Each row has a name. After each piece below comes the name of the row it's from, unless a question asks for something else. Each question is about the rows just above it. Places in a row count from 0.

Lodin: [156 103 168 150 116 102 171  90 180 151  85 126 169 126  87 131  77 102
  75 109 165 155 178  77  89 112 104 120 102 111 153 142  87  76 129  76
 137 180  79 129 102 154 123 140 109 155 128 160 145 100 102 129 147 143
 134 175]
selu: [113 125 145 158  94 151 124 145 182  86  91 119 152  79  99 111 153 108
  87 102  91 151 180  88 144 118  85 121 181  95 149  88 130 153 134 176
 128 142  93 148  89 118 174 119 173  97  89 126  81  81 112 154 130 162
 150 136]
Pep: [116 140 130  79  89  74 168  91 107 131 133 135 156 100 172 124 160  99
  85 103 113 126 121 108 136 115  88  78  89 141 153  82 121 103 168 181
 144  75  97 128  99  96  90 145 127 133 138  99 159 123 127 110 152 101
 133 108]
Which row holds this, read backwards? [141  89  78  88 115 136 108 121 126] -> Pep
Which row holds this, read backwards? [126 113] -> Pep
Give the next 3 entries after [156 100]. -> [172 124 160]
tags:
[138] -> j903
[165] -> j347
[91] -> j445
[112] -> j474
[164] -> j428
[113] -> j730
[90] -> j284
The tag of Pep, keyed by place 20: -> j730
[ 85 103] with +1 step of 1 on every entry: -> [ 86 104]

Fuge: [120 116 100 135 126 127 130]
Manud: [125 133 133 128 127 129 129]
noro: [106 148 123 138 123 130 136]
fotiz: [142 148 144 117 132 130 127]
gifug: [142 148 144 132 125 131 136]
Sopa: [106 148 144 132 125 131 136]
The row with [106 148 144 132 125 131 136] is -> Sopa
Give the next 3 entries after [116 100 135]. -> [126 127 130]

Dinav: [157 132 135 137 131 121 141 145 131  85 137 103 146 151 146 143 112 142
 131 137 107 111 150 139 125 151 117 151  67 122]
Zot: [155 149 129 133 112 104 117 143 111 118 132 147 110 118 149 134 136 135
 121 145 119 155 109 143 120 121 145 143 140 128]
fune: [150 118 173 142 153 117 129 128 125 119 111 157 118 114 147 140 127 117
 139 140 115 151 117 149 156 107 104 129 140 115]
lubo: [106 101 128 129 126 144 108 142 147 123 130 101 109 146 132 123 140 125
 120 135 129 155 137 132 137 120 127 115 117 127]
Kep: [157 132 135 137 131 121 141 145 131  85 137 103 146 151 146 143 112 142
 131 137 107 111 150 139 125 151 117 151  67 139]
Baf: [125 132  97 147 119 120 144 128 120 117 128 138 119 119 116 131 127 104
 111 120 130 112 125 132 137 132 134 142 118 137]
fubef: [157 132 135 137 131 121 141 145 131  85 137 103 146 151 146 143 112 142
 131 137 107 111 150 139 125 151 147 140 131  89]
vunip: [111 152 143 134 119 139 132 107 127 108 127 115 148 144 132 118 126 130
 121 172 136 104 100 128 113 142 118 134 143 129]
Togad: [139 145 107 120 149 139 123 119 111 120 114 149 116 127 121 120 125 132
 143 116 103 125 145 115 108 131 136 124 132 126]
les: [129 123 116 125 120 113 114 139 132 122 133 143 146 109 136 101 134  97
 143 116 103 128 121 131 125 143 122 122 124 163]
q: [139 145 107 120 149 139 123 119 111 120 114 149 116 127 121 120 125 132
 143 116 103 125 145 115 108 131 136 124 132 126] -> Togad
Move every entry of [133 143] by -1 step of 1. -> [132 142]
[111 120] with +1 step of 1 on every entry: -> [112 121]
What are the next 3 entries after [109 146]? -> [132 123 140]
Shift each entry of [128 120] by -1 times 1: -> [127 119]
The row with [149 129] is -> Zot

fus: [139 174  83  92 151 109 106 123 120 131 100 159 132 134 149 153 157 141
 122 127 105 128 122]
fedut: [102 157  81 136 166 115  94  80 113  97 160 152 155 107 135 127 125 133
 132 122 170 105 121]
dozu: [129 123 135 158 144 147 123  97 133 105 118 140 130  98 172 153 154  87
 130 102  74 143 116]
gub: [103 188 112 148 136 116 114  73 116  91 152 125 156 101 152 128 120 166
 116 114 158 128 112]
Fof: [113 116 123 145 131 129 122 127 131 125 141 109 127 132 127 114 118 124
 160 144 119 154 101]
rubas: [134 112 166 127 109 113 134 107 108 123 141 140 144 117  97 186 152  80
 130 132 106 141 142]
dut: [116 132 123 133 134 113 129 104 117 119 142 137 142 119 124 147 135 109
 135 130 126 133 116]
Shift each entry of [136 166 115] by +1 times 1: -> [137 167 116]
Table of tags by key:
[132] -> j931
[148] -> j305
[158] -> j430
[134] -> j644
[133] -> j325
[130] -> j937
[92] -> j330
Join dut by its entry at place 3: -> j325
Move every entry of [166] by +1 step of 1. -> [167]

Sube: [153 124  89 140 131]
kuzig: [126 128 131 115 125]
labe: [142 126 107 135 129]
pudok: [168 121  65 148 132]
novu: [147 125  98 112 125]
tek: [102 133 168 115 125]
nove: [102 125 168 115 125]
kigik: [159 115 133 168 131]
q: [102 133 168 115 125] -> tek
key -> tag
[125] -> j459
[115] -> j652
[131] -> j183
[168] -> j356
Look up the entry of kigik at place 4 in the table: -> j183
Move every entry of [ 98 112] by -1 step of 1. -> [ 97 111]
q: [126 128 131 115 125] -> kuzig
[102 125 168 115] with -1 step of 1 on every entry: -> [101 124 167 114]
[115] with -1 step of 1 on every entry: -> [114]
q: [133 168 115] -> tek

Kuve: [123 106 141 154 125 119 145 130 129 123 114 135 191 169 151]
povi: [138 109  97 149 129 124 120 148 143  95 115 168 181 160 148]
toz: [139 121  78 134 131 132 101 149 151 139 165 185 145 124 133]
Fop: [117 118 167 142 122 119 155 118 117 115 102 102 155 160 136]
Vor: [117 112 162 145 127 120 146 124 126 114 103 120 174 171 143]
Zada: [120 121 177 134 125 122 147 113 114 115  95  98 141 148 128]
Give the next 3 entries after [118 117 115]. -> [102 102 155]
The next 3 entries after [146 124 126]: -> [114 103 120]
Shift each entry of [132] by -1 times 1: -> [131]
Move every entry of [120] by -1 step of 1. -> [119]
[115  95] is in which row? -> Zada
Which row holds [148 120 124 129] read backwards? -> povi
key -> tag
[145] -> j294
[134] -> j162
[142] -> j844
[120] -> j925
Join Vor by its entry at place 3: -> j294

